Below are the code and all the weights of a small trained network. Each question names an input and a target symbol and asks about switching units off, where a switched-off unit gives its printed mean instead of its output.

import numpy as np


def w(rows, s, z=0):
    codes = np.array(rows[::2]) - 128.0
    scale = np.full(codes.shape[1], s)
    scale[-1] = z or s
    return codes * scale


def f(y):
    return y / 2 * (1 + np.tanh(0.7978845608 * (y + 0.044715 * y**3)))


def softmax(a):
    e = np.exp(a - a.max(-1, keepdims=True))
    return e / e.sum(-1, keepdims=True)


def log_softmax(a):
    a = a - a.max(-1, keepdims=True)
    return a - np.log(np.exp(a).sum(-1, keepdims=True))


def net(x, mask):
    ids = ['ΞΦαγδηθψ'.index(c) for c in x.split()]
    T = len(ids)
    res = E[ids] + P[:T]
    r = res
    for j in range(3):
        rows = slice(3 * j, 3 * j + 3)
        q, k, v = (r @ M[0][rows].T for M in (Q, K, V))
        z = softmax(np.where(np.tri(T) > 0, q @ k.T / 3**0.5, -1e9)) @ v
        o = O[0][rows]
        res = res + np.where(mask[j], z, o[:, -1]) @ o[:, :-1]
    y = f(res @ A[0][:, :-1].T + A[0][:, -1])
    res = res + np.where(mask[3:7], y, B[0][:, -1]) @ B[0][:, :-1]
    return log_softmax(res[-1] @ U[:, :-1].T + U[:, -1])


Q, K, V, O, A, B = {}, {}, {}, {}, {}, {}
E = w([
[181,159,189,156,119,4,86,150,77],'Ξ',
[169,82,162,181,139,182,133,72,122],'Φ',
[128,100,178,78,164,102,127,132,167],'α',
[88,75,153,93,4,168,140,152,96],'γ',
[135,128,101,133,40,110,93,93,205],'δ',
[209,146,162,79,67,156,179,106,134],'η',
[55,196,182,103,83,178,153,91,138],'θ',
[149,133,71,87,169,192,36,187,91],'ψ',
],0.018)
P = w([
[84,126,48,97,123,87,109,53,86],'0',
[103,129,42,134,140,72,210,130,113],'1',
[109,129,99,75,136,101,79,48,81],'2',
[81,143,117,212,121,111,199,172,143],'3',
[124,115,133,86,101,118,50,53,100],'4',
[112,128,134,228,89,112,187,182,184],'5',
[140,106,165,90,80,134,32,66,122],'6',
[137,122,191,221,82,139,154,207,205],'7',
[139,99,218,108,92,158,3,78,111],'8',
[135,129,209,226,59,159,148,172,207],'9',
[185,79,200,82,61,186,2,62,168],'10',
],0.0078)
Q[0] = w([
[65,89,162,113,11,151,140,112,181],'head 0',
[131,85,93,112,182,124,197,137,88],'head 0',
[67,93,102,115,141,177,163,172,83],'head 0',
[109,177,67,91,121,94,93,179,58],'head 1',
[136,85,200,118,68,83,137,59,159],'head 1',
[112,140,148,194,110,109,185,200,160],'head 1',
[76,128,77,141,220,109,223,254,168],'head 2',
[136,114,68,5,172,128,58,65,113],'head 2',
[120,87,47,103,152,190,118,204,87],'head 2',
],0.0091)
K[0] = w([
[132,137,143,155,74,54,89,183,63],'head 0',
[142,70,72,117,157,160,163,157,91],'head 0',
[73,38,127,135,145,119,152,135,81],'head 0',
[104,149,138,40,158,180,157,102,188],'head 1',
[209,72,254,156,133,100,112,109,122],'head 1',
[165,135,107,181,150,111,224,197,195],'head 1',
[100,134,22,186,131,107,228,110,119],'head 2',
[123,131,165,102,103,90,43,8,2],'head 2',
[141,210,91,135,159,48,164,124,93],'head 2',
],0.0091)
V[0] = w([
[83,164,196,134,173,165,187,146,18],'head 0',
[139,137,95,64,106,215,158,103,168],'head 0',
[228,186,112,166,146,90,140,110,89],'head 0',
[147,135,155,113,94,69,88,201,86],'head 1',
[85,55,114,69,159,198,123,108,130],'head 1',
[73,191,106,138,171,54,113,119,75],'head 1',
[100,97,154,31,148,119,225,152,254],'head 2',
[114,71,126,148,13,166,120,90,45],'head 2',
[148,140,225,230,136,87,152,48,119],'head 2',
],0.008)
O[0] = w([
[83,91,227,94,143,234,142,175,68,110],'head 0',
[130,150,141,78,56,63,184,193,126,133],'head 0',
[195,157,189,139,132,168,113,85,203,112],'head 0',
[103,186,121,109,109,107,92,91,21,129],'head 1',
[144,112,144,122,214,83,149,194,196,132],'head 1',
[105,111,141,131,92,167,27,130,85,87],'head 1',
[179,103,72,14,170,140,31,113,110,84],'head 2',
[137,153,10,205,162,138,171,254,100,255],'head 2',
[90,79,70,111,157,185,208,41,137,143],'head 2',
],0.0078,0.0077)
A[0] = w([
[189,211,211,73,132,61,185,201,155,164],'neuron 0',
[93,174,101,113,50,122,128,119,120,127],'neuron 1',
[143,84,136,131,102,3,191,171,62,251],'neuron 2',
[57,128,104,113,196,91,181,188,208,30],'neuron 3',
],0.0068,0.0022)
B[0] = w([
[116,177,89,11,168,163,151,132,159,201],'neuron 0',
[127,119,128,135,42,115,161,97,50,168],'neuron 1',
[151,55,170,120,141,183,135,124,193,254],'neuron 2',
[69,134,165,68,131,58,30,70,133,212],'neuron 3',
],0.011,0.0081)
U = w([
[12,203,118,81,103,81,174,105,54,150],'Ξ',
[168,83,161,191,205,150,150,117,160,220],'Φ',
[123,79,152,56,178,112,24,100,138,23],'α',
[143,199,44,150,185,125,77,234,72,243],'γ',
[139,145,76,131,84,71,85,128,152,75],'δ',
[184,163,90,73,130,161,146,135,118,36],'η',
[105,53,134,93,77,156,100,180,111,4],'θ',
[143,173,254,173,106,48,91,184,111,151],'ψ',
],0.0071,0.0039)

Each question gives the input, a string of symbols that net reads in full, and the target symbol t.
The units are the heads (3 rows each of Q, K, V and O) and the neurons (one row each of A and B). Each row of codes is followed by its name. A weight is (code - 128) times the scale printed after its matrix; where a second scale follows, it is the last column's (O, A, B and U).
mask holds one flag per unit, heads first, then neurons. A switched-off unit (its flag False) gives its mean, the last column of its rows in O or B, instead of its output. The means were averaged over made-up inputs and are rounded, as every weight is.
A unit's drop is (log p(t) with every unit on - log p(t) with that unit switched off) / (log p(t) with every unit on - log p(t) with every unit switched off).
The circuit of an input: a set's keep is (log p(t) with only the set's units on - log p(t) with every unit switched off) / (log p(t) with every unit on - log p(t) with every unit switched off). Starting from all 7 units, units are removed one at a time, each time the one whose removal leaves the highest keep (on an exact tie, the one counted first), for as long as the keep stays at least 0.8.
circuit, biggest first: the units of the circuit, biggest drop first
most important unit: the unit with the biggest drop
top k neurons: the k neurons with the biggest drops, biggest first
heads that matter: for each layer, one digit per head in row order, 1 if its drop is at least 0.15 and else 0, layers parted by /
input α γ Φ Φ Φ η Φ ψ Ξ Φ, target ψ: top 2 neurons	neuron 2; neuron 0
input η η ψ ψ Ξ Φ, target ψ: most important unit	head 1
input Φ η α α Φ Φ Ξ δ γ ψ δ, target γ: top 2 neurons	neuron 2; neuron 3
input η η Φ Φ Ξ ψ Φ Φ ψ, target Φ: heads that matter	001
input η γ Φ Ξ ψ Φ θ, target ψ: circuit, biggest first	head 2; head 0; neuron 2
input Φ Ξ η δ Φ α γ θ δ, target γ: heads that matter	001
input θ ψ Φ Ξ Φ η γ ψ θ, target γ: heads that matter	001
input α γ θ ψ δ Φ ψ Ξ θ α, target Ξ: heads that matter	010
input Ξ Φ η θ, target Φ: heads that matter	100
input δ γ γ Φ Ξ Φ Φ, target Ξ: heads that matter	011
input γ θ δ η γ δ Ξ ψ η, target Ξ: heads that matter	010
input η Φ ψ η, target η: heads that matter	100
input Φ Φ η Ξ α δ α Φ ψ θ δ, target ψ: heads that matter	001
input γ Ξ η Φ η η γ α η η, target α: circuit, biggest first	head 2
input γ Φ ψ δ γ η ψ Ξ ψ Φ, target Ξ: heads that matter	010
input ψ Φ θ α, target α: circuit, biggest first	neuron 3; head 1
input δ η Ξ Φ Φ θ, target Φ: heads that matter	100
input γ η γ γ ψ ψ α ψ Ξ Φ η, target Ξ: heads that matter	011
input Φ ψ γ Ξ Φ γ Φ γ γ θ, target γ: heads that matter	101
input Φ Φ γ δ η Ξ γ Φ γ γ γ, target γ: circuit, biggest first	head 2
input γ ψ ψ Φ θ θ ψ Ξ ψ η δ, target ψ: heads that matter	101
input ψ θ Φ α α η, target η: circuit, biggest first	neuron 0; neuron 3; head 0
input Φ Φ ψ α γ γ ψ Ξ θ, target ψ: circuit, biggest first	head 0; head 2; neuron 0
input ψ η Φ Φ θ Ξ δ γ ψ γ η, target ψ: heads that matter	111
input α Φ γ Φ Ξ, target γ: top 2 neurons	neuron 3; neuron 0
input Ξ Φ δ γ Φ Φ δ, target Φ: top 2 neurons	neuron 3; neuron 0
input Ξ Φ Φ γ α ψ, target Ξ: circuit, biggest first	head 2; neuron 2
input Φ Φ γ Φ γ γ δ δ Φ Ξ, target δ: most important unit	head 0
input θ Φ Ξ Φ Φ ψ, target Φ: top 2 neurons	neuron 0; neuron 1
input ψ Φ θ γ γ ψ γ ψ γ Ξ Φ, target γ: circuit, biggest first	head 2; neuron 2
